Below are the code and all the weights of a small trained network. Each question names an input and a class and asks about switching units off, where a switched-off unit gives its printed mean instead of its output.

import numpy as np


def w(rows, s, z=0):
    codes = np.array(rows[::2]) - 128.0
    scale = np.full(codes.shape[1], s)
    scale[-1] = z or s
    return codes * scale


def norm(h):
    return h / np.sqrt((h * h).mean(-1, keepdims=True) + 1e-5)


def f(y):
    return y / 2 * (1 + np.tanh(0.7978845608 * (y + 0.044715 * y**3)))


def log_softmax(a):
    a = a - a.max(-1, keepdims=True)
    return a - np.log(np.exp(a).sum(-1, keepdims=True))


def net(x, mask):
    res = np.array(x, float).reshape(1, 6) / 4 @ E
    u = 0
    for l in range(2):
        y = f(norm(res) @ A[l][:, :-1].T + A[l][:, -1])
        res = res + np.where(mask[u : u + 13], y, B[l][:, -1]) @ B[l][:, :-1]
        u += 13
    return log_softmax(norm(res)[-1] @ U[:, :-1].T + U[:, -1])


A, B = {}, {}
E = w([
[109,98,174,148,194,163,104,122,142,95,101],'x0',
[105,171,135,117,158,111,212,45,121,129,78],'x1',
[122,165,170,84,93,219,122,108,149,167,146],'x2',
[100,200,179,127,130,62,130,204,250,155,70],'x3',
[122,179,195,147,75,99,68,106,47,96,104],'x4',
[138,85,174,124,97,99,151,100,145,129,165],'x5',
],0.012)
A[0] = w([
[132,191,64,133,24,79,153,164,143,161,152,64],'L0N0',
[127,74,202,139,95,90,136,113,160,142,173,55],'L0N1',
[155,189,197,144,93,80,61,143,105,131,82,71],'L0N2',
[140,207,175,128,80,201,135,128,206,132,134,98],'L0N3',
[153,87,198,133,95,64,152,107,178,141,172,76],'L0N4',
[124,202,134,116,157,97,179,73,154,137,80,66],'L0N5',
[132,233,44,142,174,163,71,186,119,143,75,2],'L0N6',
[142,140,148,121,96,195,108,131,142,144,150,95],'L0N7',
[143,100,98,163,157,2,102,164,131,104,106,45],'L0N8',
[159,114,92,125,153,142,167,174,221,156,125,99],'L0N9',
[131,160,165,127,148,59,126,192,186,130,101,69],'L0N10',
[132,113,123,129,96,120,29,219,170,133,160,63],'L0N11',
[116,94,213,159,200,151,90,145,160,118,83,60],'L0N12',
],0.016,0.0071)
B[0] = w([
[212,156,170,55,234,118,94,94,204,75,135,206],'L0N0',
[132,135,95,74,88,207,149,171,84,51,97,159],'L0N1',
[15,144,132,137,104,106,128,123,171,76,244,214],'L0N2',
[89,95,99,100,181,74,114,152,59,251,80,225],'L0N3',
[99,132,103,102,114,217,130,162,116,40,46,176],'L0N4',
[188,89,221,201,101,131,209,170,136,126,124,199],'L0N5',
[107,116,100,46,69,234,148,180,105,18,51,196],'L0N6',
[98,63,102,129,213,60,122,159,63,185,91,175],'L0N7',
[66,63,118,87,229,62,141,161,30,245,90,213],'L0N8',
[19,150,136,137,107,104,126,123,160,77,230,247],'L0N9',
[178,181,18,201,63,115,49,84,104,169,80,231],'L0N10',
[197,107,229,204,83,128,237,138,150,136,120,227],'L0N11',
[220,172,155,39,210,107,118,102,194,81,151,199],'L0N12',
],0.019,0.012)
A[1] = w([
[157,181,67,193,79,134,73,100,179,168,98,53],'L1N0',
[229,159,146,63,186,120,83,79,169,121,168,32],'L1N1',
[106,157,208,132,92,129,57,102,80,119,122,58],'L1N2',
[187,102,190,175,83,122,182,148,144,148,130,28],'L1N3',
[121,126,195,58,90,218,70,133,142,250,154,17],'L1N4',
[179,91,170,163,100,145,56,231,124,138,179,3],'L1N5',
[126,125,155,156,163,99,128,101,132,169,160,109],'L1N6',
[114,95,59,158,155,177,147,137,233,150,162,71],'L1N7',
[117,115,111,106,78,204,125,125,124,77,59,71],'L1N8',
[43,144,122,152,94,131,104,102,163,103,222,70],'L1N9',
[154,123,115,161,114,165,94,82,121,125,155,49],'L1N10',
[147,136,171,213,123,143,208,73,147,134,97,17],'L1N11',
[199,76,72,179,101,177,53,78,97,163,174,88],'L1N12',
],0.019,0.0039)
B[1] = w([
[78,152,191,121,68,196,21,97,122,185,93,173],'L1N0',
[162,111,96,132,189,176,71,40,215,134,137,251],'L1N1',
[122,131,112,96,129,60,184,111,150,100,172,165],'L1N2',
[210,134,146,192,112,167,173,61,103,138,129,236],'L1N3',
[170,107,37,160,179,20,185,81,55,85,78,143],'L1N4',
[149,159,177,167,112,112,221,110,125,125,96,156],'L1N5',
[103,117,73,111,103,183,121,173,103,98,113,229],'L1N6',
[135,163,172,93,107,37,149,81,76,52,148,182],'L1N7',
[134,109,63,87,97,205,131,186,120,111,147,233],'L1N8',
[88,87,117,151,112,100,104,121,123,132,252,254],'L1N9',
[91,171,157,159,121,101,79,138,119,110,56,141],'L1N10',
[188,97,184,175,122,122,161,157,138,141,158,216],'L1N11',
[99,210,163,133,78,132,47,143,204,186,72,174],'L1N12',
],0.02,0.0081)
U = w([
[191,109,195,198,96,135,213,141,107,137,142,193],'0',
[78,78,78,114,201,61,135,154,46,221,101,58],'1',
[53,132,143,128,94,74,123,120,134,79,252,118],'2',
[122,124,87,67,94,208,142,191,113,66,109,252],'3',
[109,194,148,154,72,132,29,117,157,183,80,87],'4',
[183,131,132,97,209,141,96,74,201,96,146,150],'5',
[129,77,98,162,143,181,90,162,136,185,179,44],'6',
],0.016,0.0021)

Each question gives the input, the list of numbers given to net, and the class t.
The units are the neurons (one row each of A and B). Each row of codes is followed by its name. A weight is (code - 128) times the scale printed after its matrix; where a second scale follows, it is the last column's (A, B and U).
mask holds one flag per neuron, layer by layer. A switched-off neuron (its flag False) gives its mean, the last column of its row in B, instead of its output. The means were averaged over made-up inputs and are rounded, as every weight is.
A unit's drop is (log p(t) with every unit on - log p(t) with that unit switched off) / (log p(t) with every unit on - log p(t) with every unit switched off).
The circuit of an input: a set's keep is (log p(t) with only the set's units on - log p(t) with every unit switched off) / (log p(t) with every unit on - log p(t) with every unit switched off). Starting from the 12 units with the biggest drops (on a tie, the unit counted first), units are removed one at a time, each time the one whose removal leaves the highest keep (on an exact tie, the one counted first), for as long as the keep stays at least 0.8.
units of the circuit, in order: the units of the circuit, biggest drop first
k most important neurons: the k neurons with the biggest drops, biggest first
k most important neurons of layer l: the k neurons of layer l with the biggest drops, biggest first
input [-2,8,-8,7,6,8], class 0: 3 most important neurons of layer 0 => L0N5, L0N3, L0N6
input [6,8,-3,0,3,7], class 0: units of the circuit, in order => L0N5
input [7,-1,1,-4,-7,-5], class 2: 3 most important neurons => L0N0, L0N9, L1N9
input [2,0,6,1,-8,6], class 2: 3 most important neurons => L0N9, L0N8, L1N9
input [6,-5,-5,-5,1,4], class 5: 4 most important neurons => L0N3, L0N5, L0N10, L0N12
input [4,-2,-7,8,4,5], class 4: 4 most important neurons => L0N10, L0N3, L1N0, L0N7
input [2,-3,5,0,-7,-6], class 2: 2 most important neurons => L0N9, L0N8
input [5,7,2,-6,-1,0], class 0: 2 most important neurons => L0N10, L0N9
input [5,-6,-6,-1,3,-4], class 0: 3 most important neurons => L0N11, L0N3, L0N7
input [-8,0,-2,2,-7,0], class 5: 3 most important neurons => L0N0, L1N1, L0N2
input [-7,-1,8,0,-4,-7], class 1: 2 most important neurons => L0N3, L0N7
input [5,5,-4,0,-7,1], class 2: 2 most important neurons of layer 0 => L0N9, L0N11
input [-4,-6,-2,4,2,8], class 3: 3 most important neurons of layer 0 => L0N4, L0N1, L0N5
input [-6,-2,7,2,7,3], class 1: units of the circuit, in order => L0N3
input [-2,0,6,-8,4,-4], class 4: 3 most important neurons => L1N12, L0N8, L0N3
input [7,-6,1,-7,5,8], class 3: 2 most important neurons => L0N1, L0N10
input [-4,-2,3,-3,-3,-3], class 5: 3 most important neurons => L0N0, L0N8, L0N2
input [-3,-6,7,-4,-6,5], class 1: 4 most important neurons => L0N5, L0N7, L0N2, L0N10
input [-4,-3,2,2,1,6], class 3: 2 most important neurons => L0N4, L0N1
input [7,0,-8,5,-4,5], class 1: units of the circuit, in order => L0N8
input [1,2,1,8,8,-8], class 2: 2 most important neurons of layer 0 => L0N2, L0N4
input [2,2,-7,6,7,3], class 1: 2 most important neurons of layer 0 => L0N8, L0N9
input [-3,1,-5,7,-5,0], class 4: 2 most important neurons of layer 0 => L0N10, L0N2
input [4,-2,6,0,0,6], class 1: 3 most important neurons of layer 0 => L0N3, L0N7, L0N6
input [5,2,5,7,3,6], class 4: 2 most important neurons of layer 0 => L0N10, L0N6
input [-6,1,-6,-8,6,-5], class 4: 2 most important neurons of layer 0 => L0N9, L0N2
input [7,7,4,7,4,0], class 0: units of the circuit, in order => L0N5
